Below are the code and all the weights of a small trained network. Each question names an input and a class and asks about switching units off, where a switched-off unit gives its printed mean instead of its output.

import numpy as np


def w(rows, s, z=0):
    codes = np.array(rows[::2]) - 128.0
    scale = np.full(codes.shape[1], s)
    scale[-1] = z or s
    return codes * scale


def norm(h):
    return h / np.sqrt((h * h).mean(-1, keepdims=True) + 1e-5)


def f(y):
    return np.maximum(y, 0)


def log_softmax(a):
    a = a - a.max(-1, keepdims=True)
    return a - np.log(np.exp(a).sum(-1, keepdims=True))


def net(x, mask):
    res = np.array(x, float).reshape(1, 7) / 4 @ E
    u = 0
    for l in range(2):
        y = f(norm(res) @ A[l][:, :-1].T + A[l][:, -1])
        res = res + np.where(mask[u : u + 6], y, B[l][:, -1]) @ B[l][:, :-1]
        u += 6
    return log_softmax(norm(res)[-1] @ U[:, :-1].T + U[:, -1])


A, B = {}, {}
E = w([
[130,117,128,130,123,129,139,139,124,132,130,124],'x0',
[123,156,156,202,5,1,115,178,90,244,184,250],'x1',
[21,163,187,75,66,126,156,188,127,91,149,131],'x2',
[143,141,142,119,130,127,146,147,106,119,130,153],'x3',
[162,71,216,108,110,83,136,101,207,85,151,111],'x4',
[164,135,175,31,58,111,87,99,41,196,8,56],'x5',
[123,123,71,94,132,48,158,118,114,82,129,113],'x6',
],0.0046)
A[0] = w([
[65,72,85,133,131,154,100,83,188,142,103,53,78],'0.n1',
[90,207,59,127,145,201,164,155,51,143,111,140,12],'0.n2',
[14,193,169,48,138,157,144,181,115,96,136,149,3],'0.n3',
[119,134,36,51,156,20,185,159,74,57,131,119,27],'0.n4',
[136,143,206,170,148,254,133,167,118,181,129,155,28],'0.n5',
[136,134,209,145,118,231,124,145,116,152,142,138,35],'0.n6',
],0.0087,0.0048)
B[0] = w([
[150,224,103,104,54,61,95,202,111,183,232,128,226],'0.n1',
[88,3,62,98,204,119,91,197,100,175,87,138,229],'0.n2',
[88,79,174,197,45,176,184,117,64,85,134,60,254],'0.n3',
[99,169,134,152,111,167,52,30,237,129,94,150,225],'0.n4',
[107,167,73,106,125,79,91,43,204,85,104,131,216],'0.n5',
[102,161,107,101,118,97,104,52,196,89,96,145,197],'0.n6',
],0.0076,0.005)
A[1] = w([
[148,134,172,54,121,155,140,112,65,135,16,110,29],'1.n1',
[139,103,194,110,130,118,169,133,139,73,146,110,14],'1.n2',
[99,131,105,178,194,187,178,152,143,61,171,167,6],'1.n3',
[192,99,216,87,140,107,142,119,190,92,136,123,27],'1.n4',
[251,125,83,164,191,153,130,91,115,136,108,133,4],'1.n5',
[137,151,114,59,194,219,149,139,133,54,122,70,59],'1.n6',
],0.014,0.0025)
B[1] = w([
[209,140,135,117,220,138,165,123,198,66,194,117,250],'1.n1',
[124,91,91,125,153,164,121,150,78,147,98,104,192],'1.n2',
[255,149,172,39,192,124,143,102,138,114,108,71,223],'1.n3',
[75,127,32,135,171,173,103,150,79,158,85,138,224],'1.n4',
[30,110,197,118,57,168,174,152,104,64,127,85,222],'1.n5',
[126,130,165,203,58,50,123,139,104,212,134,243,254],'1.n6',
],0.0089,0.0071)
U = w([
[254,154,167,71,210,114,171,123,171,103,166,100,121],'0',
[143,174,166,185,56,54,133,179,82,219,169,232,107],'1',
[47,96,194,136,59,192,198,147,83,53,127,61,102],'2',
[91,168,89,132,111,125,67,18,231,101,76,151,84],'3',
[103,76,15,109,208,180,112,195,47,173,76,120,84],'4',
[124,123,120,126,125,134,116,129,142,126,132,121,253],'5',
],0.0068)

Each question gives the input, the list of numbers given to net, and the class t.
The units are the neurons (one row each of A and B). Each row of codes is followed by its name. A weight is (code - 128) times the scale printed after its matrix; where a second scale follows, it is the last column's (A, B and U).
mask holds one flag per neuron, layer by layer. A switched-off neuron (its flag False) gives its mean, the last column of its row in B, instead of its output. The means were averaged over made-up inputs and are rounded, as every weight is.
A unit's drop is (log p(t) with every unit on - log p(t) with that unit switched off) / (log p(t) with every unit on - log p(t) with every unit switched off).
The circuit of an input: a set's keep is (log p(t) with only the set's units on - log p(t) with every unit switched off) / (log p(t) with every unit on - log p(t) with every unit switched off). Starting from all 12 units, units are removed one at a time, each time the one whose removal leaves the highest keep (on an exact tie, the one counted first), for as long as the keep stays at least 0.8.
units of the circuit, in order: the units of the circuit, biggest drop first
top k neurons: the k neurons with the biggest drops, biggest first
k most important neurons of layer l: the k neurons of layer l with the biggest drops, biggest first
input [-7,-3,7,-5,1,-1,-8], class 3: units of the circuit, in order -> (0.n5)
input [0,5,2,-2,5,-3,6], class 3: 4 most important neurons of layer 0 -> (0.n4; 0.n1; 0.n3; 0.n2)
input [-1,-5,-1,1,-8,0,-8], class 3: top 2 neurons -> (0.n5; 0.n6)
input [-5,5,-4,4,8,1,5], class 4: units of the circuit, in order -> (1.n4; 0.n1)
input [-3,-7,7,7,-7,-3,-2], class 1: top 3 neurons -> (1.n6; 1.n5; 1.n4)
input [5,7,8,-7,3,-3,-7], class 2: top 3 neurons -> (1.n6; 0.n1; 0.n3)
input [-4,-5,6,-1,6,-7,-1], class 0: 2 most important neurons of layer 1 -> (1.n3; 1.n5)
input [6,6,7,-6,0,3,-6], class 2: 2 most important neurons of layer 0 -> (0.n3; 0.n1)
input [3,5,6,2,-6,-4,2], class 2: units of the circuit, in order -> (0.n3; 1.n6)
input [0,0,-4,4,-3,3,3], class 2: 2 most important neurons of layer 1 -> (1.n5; 1.n3)
input [-5,3,5,3,0,-1,7], class 3: top 2 neurons -> (0.n4; 1.n5)
input [5,-8,8,-1,2,1,3], class 1: top 2 neurons -> (1.n6; 1.n5)
input [-4,-5,-2,-1,8,-2,-5], class 4: top 2 neurons -> (1.n4; 0.n4)
input [4,4,5,-3,-6,-3,-4], class 4: units of the circuit, in order -> (0.n2)
input [-6,6,-4,-6,3,-6,-6], class 0: top 2 neurons -> (1.n6; 0.n1)
input [1,-5,5,2,2,-2,-8], class 3: 2 most important neurons of layer 0 -> (0.n5; 0.n6)
input [-6,1,-1,3,8,6,-8], class 3: top 3 neurons -> (0.n6; 0.n5; 1.n4)
input [7,2,1,-3,-3,4,-4], class 0: 4 most important neurons of layer 1 -> (1.n1; 1.n6; 1.n4; 1.n5)
input [-5,-4,3,-1,-5,7,6], class 0: 2 most important neurons of layer 1 -> (1.n1; 1.n4)
input [1,4,4,-1,-3,4,4], class 0: 2 most important neurons of layer 0 -> (0.n1; 0.n5)
input [8,-4,6,2,-4,8,-6], class 0: units of the circuit, in order -> (1.n1)
input [-6,-4,6,0,7,2,-1], class 4: 3 most important neurons of layer 1 -> (1.n2; 1.n4; 1.n5)
